Here is a tiny trained network, its code and every weight. The questions are about switching its units off for an input and a target symbol, where a switched-off unit gives its printed mean instead of its output.

import numpy as np


def w(rows, s, z=0):
    codes = np.array(rows[::2]) - 128.0
    scale = np.full(codes.shape[1], s)
    scale[-1] = z or s
    return codes * scale


def f(y):
    return y / 2 * (1 + np.tanh(0.7978845608 * (y + 0.044715 * y**3)))


def softmax(a):
    e = np.exp(a - a.max(-1, keepdims=True))
    return e / e.sum(-1, keepdims=True)


def log_softmax(a):
    a = a - a.max(-1, keepdims=True)
    return a - np.log(np.exp(a).sum(-1, keepdims=True))


def net(x, mask):
    ids = ['ΓΔΞΣΦαζθμψ'.index(c) for c in x.split()]
    T = len(ids)
    res = E[ids] + P[:T]
    u = 0
    for l in range(2):
        q, k, v = (res @ M[l].T for M in (Q, K, V))
        z = softmax(np.where(np.tri(T) > 0, q @ k.T / 4**0.5, -1e9)) @ v
        res = res + np.where(mask[u], z, O[l][:, -1]) @ O[l][:, :-1]
        u += 1
        y = f(res @ A[l][:, :-1].T + A[l][:, -1])
        res = res + np.where(mask[u : u + 8], y, B[l][:, -1]) @ B[l][:, :-1]
        u += 8
    return log_softmax(res[-1] @ U[:, :-1].T + U[:, -1])


Q, K, V, O, A, B = {}, {}, {}, {}, {}, {}
E = w([
[125,127,50,128,201,5],'Γ',
[117,176,63,158,212,40],'Δ',
[157,119,84,11,183,141],'Ξ',
[195,129,107,251,195,165],'Σ',
[162,230,164,120,126,45],'Φ',
[156,230,101,126,212,106],'α',
[59,157,198,114,127,132],'ζ',
[205,131,121,101,42,53],'θ',
[115,237,85,171,206,96],'μ',
[72,77,47,242,95,98],'ψ',
],0.016)
P = w([
[104,158,24,116,157,171],'0',
[102,166,48,102,162,138],'1',
[108,165,70,110,153,127],'2',
[112,158,97,118,147,116],'3',
[122,154,121,126,141,107],'4',
[124,151,140,136,135,100],'5',
[128,148,163,142,132,96],'6',
[128,142,183,146,122,86],'7',
[129,138,206,150,119,82],'8',
[129,136,225,156,109,75],'9',
[129,128,245,158,108,69],'10',
[138,128,255,162,109,68],'11',
],0.0099)
Q[0] = w([
[128,166,102,162,209,7],'0.h0',
[133,66,119,138,80,223],'0.h0',
[165,100,119,35,119,114],'0.h0',
[78,91,149,87,171,172],'0.h0',
],0.015)
K[0] = w([
[116,110,234,121,69,98],'0.h0',
[116,92,33,159,152,174],'0.h0',
[139,167,85,7,124,169],'0.h0',
[110,142,121,107,202,159],'0.h0',
],0.015)
V[0] = w([
[118,215,181,116,1,63],'0.h0',
[217,149,92,89,77,114],'0.h0',
[113,107,254,175,235,152],'0.h0',
[245,125,110,137,58,164],'0.h0',
],0.0067)
O[0] = w([
[6,135,86,143,254,114,254],'0.h0',
[106,40,204,80,202,153,90],'0.h0',
[180,237,37,10,108,86,169],'0.h0',
[170,17,142,101,204,147,12],'0.h0',
],0.0072,0.0052)
A[0] = w([
[74,52,56,142,138,154,2],'0.n0',
[164,176,111,97,119,94,161],'0.n1',
[205,97,61,116,111,88,97],'0.n2',
[128,115,127,178,197,189,38],'0.n3',
[171,206,128,119,118,153,100],'0.n4',
[117,84,130,86,51,148,99],'0.n5',
[120,160,98,192,36,160,94],'0.n6',
[167,105,254,102,92,146,115],'0.n7',
],0.0099,0.0057)
B[0] = w([
[129,82,125,185,96,180,137],'0.n0',
[84,117,40,133,129,127,254],'0.n1',
[71,46,67,67,79,93,144],'0.n2',
[136,2,138,170,93,89,135],'0.n3',
[122,110,81,150,171,205,199],'0.n4',
[186,144,98,212,130,137,122],'0.n5',
[125,168,166,192,20,96,177],'0.n6',
[58,232,70,192,99,66,135],'0.n7',
],0.009,0.0078)
Q[1] = w([
[169,140,45,184,129,118],'1.h0',
[171,62,155,156,56,31],'1.h0',
[118,156,203,117,55,189],'1.h0',
[27,162,6,166,176,122],'1.h0',
],0.011)
K[1] = w([
[127,177,187,145,93,116],'1.h0',
[163,71,148,178,91,111],'1.h0',
[143,138,38,181,114,119],'1.h0',
[5,174,143,81,159,108],'1.h0',
],0.015)
V[1] = w([
[149,84,105,81,103,1],'1.h0',
[195,175,71,227,209,102],'1.h0',
[77,181,168,116,123,71],'1.h0',
[97,88,63,113,124,121],'1.h0',
],0.009)
O[1] = w([
[143,9,67,127,3,74,103],'1.h0',
[204,92,93,225,222,79,194],'1.h0',
[159,84,143,165,83,255,255],'1.h0',
[204,171,81,94,28,109,155],'1.h0',
],0.0072,0.012)
A[1] = w([
[149,171,119,109,105,211,188],'1.n0',
[187,98,129,184,160,83,189],'1.n1',
[199,102,107,13,190,193,145],'1.n2',
[177,30,112,99,193,140,222],'1.n3',
[125,137,70,135,183,142,229],'1.n4',
[119,254,80,85,139,103,99],'1.n5',
[120,87,125,113,11,113,137],'1.n6',
[236,143,153,159,148,218,2],'1.n7',
],0.0091,0.005)
B[1] = w([
[110,77,65,111,137,45,197],'1.n0',
[181,155,129,119,117,152,202],'1.n1',
[119,193,196,127,3,109,138],'1.n2',
[114,167,152,51,128,175,174],'1.n3',
[109,154,137,124,92,153,254],'1.n4',
[138,71,242,137,123,74,253],'1.n5',
[122,87,127,60,148,181,152],'1.n6',
[138,47,117,136,220,100,143],'1.n7',
],0.011,0.014)
U = w([
[173,87,63,77,91,122,148],'Γ',
[209,178,58,138,85,81,87],'Δ',
[151,189,179,49,25,149,54],'Ξ',
[129,63,53,147,160,118,95],'Σ',
[87,195,72,106,164,217,242],'Φ',
[227,130,217,100,105,112,1],'α',
[59,87,151,128,105,80,255],'ζ',
[155,2,220,86,138,185,119],'θ',
[199,64,155,167,149,117,25],'μ',
[145,65,175,168,46,193,50],'ψ',
],0.006,0.0038)

Each question gives the input, a string of symbols that net reads in full, and the target symbol t.
The units are the heads (4 rows each of Q, K, V and O) and the neurons (one row each of A and B). Each row of codes is followed by its name. A weight is (code - 128) times the scale printed after its matrix; where a second scale follows, it is the last column's (O, A, B and U).
mask holds one flag per unit, layer by layer, with each layer's heads first. A switched-off unit (its flag False) gives its mean, the last column of its rows in O or B, instead of its output. The means were averaged over made-up inputs and are rounded, as every weight is.
A unit's drop is (log p(t) with every unit on - log p(t) with that unit switched off) / (log p(t) with every unit on - log p(t) with every unit switched off).
The circuit of an input: a set's keep is (log p(t) with only the set's units on - log p(t) with every unit switched off) / (log p(t) with every unit on - log p(t) with every unit switched off). Starting from the 12 units with the biggest drops (on a tie, the unit counted first), units are removed one at a time, each time the one whose removal leaves the highest keep (on an exact tie, the one counted first), for as long as the keep stays at least 0.8.
circuit, biggest first: the units of the circuit, biggest drop first
top k neurons: the k neurons with the biggest drops, biggest first
k most important neurons of layer l: the k neurons of layer l with the biggest drops, biggest first
input Ξ Δ ζ α Φ θ μ, target θ: circuit, biggest first : [0.h0]
input ψ Γ Φ Φ Γ Σ, target θ: circuit, biggest first : [0.h0 1.n7]
input Σ Δ Δ Σ Γ α Γ, target Γ: top 2 neurons : [0.n4 1.n6]
input θ Σ ζ ζ Γ ζ Γ θ Σ, target α: 3 most important neurons of layer 1 : [1.n1 1.n3 1.n0]
input Φ Ξ Γ μ Φ Γ ζ Σ Σ, target Σ: circuit, biggest first : [1.n7 1.n5]
input ζ Γ Δ ζ ζ Ξ ζ ζ Σ μ, target ζ: top 3 neurons : [1.n5 1.n0 1.n1]
input ζ ζ θ Σ μ ζ ζ Σ Φ Γ Δ μ, target Φ: circuit, biggest first : [0.h0 1.n5 1.h0 1.n0]
input ζ α θ Γ Δ Δ α Γ θ ζ, target α: top 3 neurons : [0.n1 0.n4 0.n7]
input Γ ζ Γ ψ ζ ζ θ ζ Φ Γ, target Φ: circuit, biggest first : [0.h0 1.n5 1.h0 1.n3]
input Δ ψ Σ α Δ Δ, target Δ: circuit, biggest first : [1.h0 0.n4 1.n1]
input Γ Γ Δ, target Δ: circuit, biggest first : [1.h0 1.n1]
input ψ Γ Φ ψ Ξ Γ Δ, target Φ: 2 most important neurons of layer 0 : [0.n6 0.n2]
input Ξ μ Δ Σ ζ Γ Δ ζ, target Γ: top 2 neurons : [0.n2 1.n6]
input μ ζ θ Δ Φ ζ θ Φ μ, target Φ: 2 most important neurons of layer 1 : [1.n5 1.n0]
input ζ Ξ Γ μ Δ Φ Σ, target θ: top 2 neurons : [1.n7 1.n3]
input Γ ζ μ ζ Γ Γ ζ Δ ζ, target Δ: circuit, biggest first : [1.h0 0.n1 1.n5]
input μ Σ ζ Σ μ Δ Δ Σ, target Γ: circuit, biggest first : [0.h0 0.n2 1.n5]
input Δ ζ Ξ Δ ζ Φ Φ Φ Φ Δ ζ, target Φ: circuit, biggest first : [1.n5]
input Σ ζ ζ θ Δ θ Δ ζ Σ, target Σ: top 3 neurons : [1.n7 1.n5 1.n0]
input Ξ Γ α, target α: 3 most important neurons of layer 1 : [1.n5 1.n2 1.n1]
input Δ ζ Σ θ Δ, target θ: top neuron : [1.n3]
input Ξ Σ Δ Γ Σ μ Γ Φ α, target Φ: 2 most important neurons of layer 1 : [1.n5 1.n3]
input Φ Δ ζ Γ Σ ψ, target ψ: circuit, biggest first : [0.h0 0.n6]
input α α ζ Γ α ζ Γ Γ Δ ζ α ζ, target α: circuit, biggest first : [1.h0 0.n4 0.n1]
input Ξ ψ Σ, target μ: 3 most important neurons of layer 0 : [0.n6 0.n1 0.n3]
input Γ ψ Ξ α μ μ, target μ: 2 most important neurons of layer 0 : [0.n4 0.n2]
input ζ Γ Δ Φ Φ ζ Δ Σ ζ Δ Σ Σ, target Γ: top neuron : [1.n0]
input θ Ξ Γ Γ Σ ψ Γ, target θ: top 2 neurons : [0.n3 1.n3]
